Here is a tiny trained network, its code and every weight. The questions are about switching its units off for an input and a class, where a switched-off unit gives its printed mean instead of its output.

import numpy as np


def w(rows, s, z=0):
    codes = np.array(rows[::2]) - 128.0
    scale = np.full(codes.shape[1], s)
    scale[-1] = z or s
    return codes * scale


def f(y):
    return y / 2 * (1 + np.tanh(0.7978845608 * (y + 0.044715 * y**3)))


def log_softmax(a):
    a = a - a.max(-1, keepdims=True)
    return a - np.log(np.exp(a).sum(-1, keepdims=True))


def net(x, mask):
    res = np.array(x, float).reshape(1, 7) / 4 @ E
    y = f(res @ A[0][:, :-1].T + A[0][:, -1])
    res = res + np.where(mask, y, B[0][:, -1]) @ B[0][:, :-1]
    return log_softmax(res[-1] @ U[:, :-1].T + U[:, -1])


A, B = {}, {}
E = w([
[94,1,86,147,114],'x0',
[129,167,14,133,44],'x1',
[128,127,129,128,129],'x2',
[229,82,108,25,132],'x3',
[168,120,198,170,23],'x4',
[129,129,128,128,127],'x5',
[51,129,162,34,72],'x6',
],0.0053)
A[0] = w([
[103,25,98,148,118,104],'n1',
[152,136,117,144,38,56],'n2',
[142,133,122,135,140,77],'n3',
[205,122,93,220,177,106],'n4',
[121,133,140,144,102,137],'n5',
[188,108,118,72,128,97],'n6',
[103,137,71,90,202,82],'n7',
[201,123,103,208,167,86],'n8',
[133,121,132,130,94,88],'n9',
[192,107,120,76,130,82],'n10',
[170,243,152,99,138,115],'n11',
[51,124,160,45,82,71],'n12',
[135,89,222,131,190,108],'n13',
[88,2,90,144,110,68],'n14',
[180,111,122,104,136,74],'n15',
[148,207,143,115,142,103],'n16',
[134,159,41,126,70,60],'n17',
[83,147,131,163,126,96],'n18',
[77,151,49,94,210,35],'n19',
[50,159,141,207,116,117],'n20',
[135,156,48,130,80,56],'n21',
[193,123,102,203,166,76],'n22',
[83,143,75,93,195,40],'n23',
[125,160,136,133,134,101],'n24',
[124,161,34,129,85,87],'n25',
[163,245,152,102,144,100],'n26',
[186,103,211,175,7,74],'n27',
[86,140,98,94,171,6],'n28',
[110,131,137,156,135,147],'n29',
[195,108,116,73,130,100],'n30',
[105,52,105,145,122,99],'n31',
[147,217,156,100,132,61],'n32',
[120,58,106,136,122,106],'n33',
[131,159,47,131,76,54],'n34',
[63,133,146,66,96,101],'n35',
[196,108,115,69,130,123],'n36',
[233,89,139,68,96,108],'n37',
[103,136,156,170,95,99],'n38',
[52,154,139,203,129,98],'n39',
[59,152,139,193,129,145],'n40',
[129,86,216,130,191,105],'n41',
[117,93,199,118,172,42],'n42',
[44,128,158,41,77,107],'n43',
],0.009,0.0013)
B[0] = w([
[123,86,117,180,91,204],'n1',
[132,129,172,124,169,177],'n2',
[133,130,128,125,126,123],'n3',
[191,173,112,93,77,213],'n4',
[132,129,119,128,146,139],'n5',
[89,139,92,110,131,178],'n6',
[140,140,128,155,194,184],'n7',
[178,168,113,104,86,193],'n8',
[140,129,134,133,139,132],'n9',
[89,135,95,107,136,175],'n10',
[119,70,114,188,88,207],'n11',
[184,168,110,107,80,199],'n12',
[97,120,203,91,117,203],'n13',
[131,74,108,201,75,230],'n14',
[111,138,106,112,133,148],'n15',
[124,97,117,159,104,163],'n16',
[93,122,191,98,107,188],'n17',
[108,133,105,111,136,146],'n18',
[164,139,158,156,211,198],'n19',
[76,132,63,92,150,205],'n20',
[101,117,182,103,110,175],'n21',
[170,161,118,107,86,183],'n22',
[162,136,138,152,184,172],'n23',
[124,119,119,130,119,129],'n24',
[105,116,194,99,121,189],'n25',
[123,70,115,186,84,204],'n26',
[191,142,147,187,254,254],'n27',
[158,138,135,141,158,141],'n28',
[116,127,119,116,127,139],'n29',
[86,135,90,107,135,183],'n30',
[123,100,120,164,103,173],'n31',
[137,95,116,169,97,170],'n32',
[117,109,118,161,108,166],'n33',
[98,116,183,97,113,179],'n34',
[168,158,112,111,101,173],'n35',
[81,135,87,109,135,191],'n36',
[77,138,74,108,176,224],'n37',
[117,132,112,123,162,154],'n38',
[74,131,73,94,137,194],'n39',
[82,128,83,95,141,189],'n40',
[93,121,197,95,113,199],'n41',
[112,124,180,112,112,164],'n42',
[193,175,99,105,79,212],'n43',
],0.033,0.0038)
U = w([
[33,135,16,85,160,105],'0',
[131,24,101,232,55,68],'1',
[231,216,100,88,53,110],'2',
[73,105,253,77,118,103],'3',
[177,141,141,183,247,250],'4',
],0.0063,0.0015)

Each question gives the input, the list of numbers given to net, and the class t.
The units are the neurons (one row each of A and B). Each row of codes is followed by its name. A weight is (code - 128) times the scale printed after its matrix; where a second scale follows, it is the last column's (A, B and U).
mask holds one flag per neuron, in row order. A switched-off neuron (its flag False) gives its mean, the last column of its row in B, instead of its output. The means were averaged over made-up inputs and are rounded, as every weight is.
A unit's drop is (log p(t) with every unit on - log p(t) with that unit switched off) / (log p(t) with every unit on - log p(t) with every unit switched off).
The circuit of an input: a set's keep is (log p(t) with only the set's units on - log p(t) with every unit switched off) / (log p(t) with every unit on - log p(t) with every unit switched off). Starting from the 12 units with the biggest drops (on a tie, the unit counted first), units are removed one at a time, each time the one whose removal leaves the highest keep (on an exact tie, the one counted first), for as long as the keep stays at least 0.8.
circuit, biggest first: the units of the circuit, biggest drop first
k most important neurons: the k neurons with the biggest drops, biggest first
drop of u: that unit's drop, to one decimal
input [-3,-6,-1,-4,5,-2,6], class 2: 3 most important neurons	[n43 n12 n35]
input [0,-7,7,-3,-2,7,7], class 2: circuit, biggest first	[n43]
input [-2,-3,7,-7,-5,-5,-8], class 2: 4 most important neurons	[n4 n8 n22 n37]
input [-7,-1,-2,8,8,-3,0], class 0: 2 most important neurons	[n37 n36]
input [-3,-4,7,0,0,6,-4], class 2: circuit, biggest first	[n4 n8]
input [-8,7,3,4,-3,-1,-8], class 1: 3 most important neurons	[n11 n26 n16]
input [1,2,-6,8,8,7,8], class 0: 4 most important neurons	[n37 n36 n30 n6]
input [-2,-2,5,6,6,4,-6], class 0: 2 most important neurons	[n37 n36]
input [4,-3,0,2,-5,3,4], class 4: circuit, biggest first	[n19 n23]
input [-7,-8,1,-8,6,2,3], class 0: 3 most important neurons	[n20 n39 n40]
input [0,-6,2,-1,-2,6,-5], class 3: 4 most important neurons	[n13 n41 n43 n12]
input [-6,-4,-8,6,-7,-8,4], class 4: 3 most important neurons	[n19 n7 n23]
input [-2,-2,-6,0,3,2,2], class 4: circuit, biggest first	[n14 n4 n27 n17]
input [-5,8,-4,-8,6,6,-2], class 0: circuit, biggest first	[n20]
input [-4,2,-3,4,-5,-4,-3], class 4: 3 most important neurons	[n19 n14 n7]
input [-5,4,5,-6,-1,-6,8], class 2: 2 most important neurons	[n43 n12]
input [5,0,-4,4,-1,5,6], class 2: 4 most important neurons	[n43 n12 n11 n26]
input [6,-8,0,4,-5,-1,3], class 3: 2 most important neurons	[n13 n41]
input [-5,3,3,3,5,-2,-1], class 1: 2 most important neurons	[n11 n26]
input [0,0,-7,1,-7,-7,5], class 4: circuit, biggest first	[n19]
input [3,-7,-3,-6,4,1,2], class 3: 4 most important neurons	[n13 n41 n42 n37]
input [-1,3,5,-8,6,5,5], class 0: drop of n11	0.0
input [-3,-7,1,-7,6,-7,5], class 0: drop of n40	0.7
input [1,4,4,4,-2,-7,6], class 2: drop of n43	0.2
input [-2,-1,1,0,7,-8,-1], class 4: drop of n27	0.1
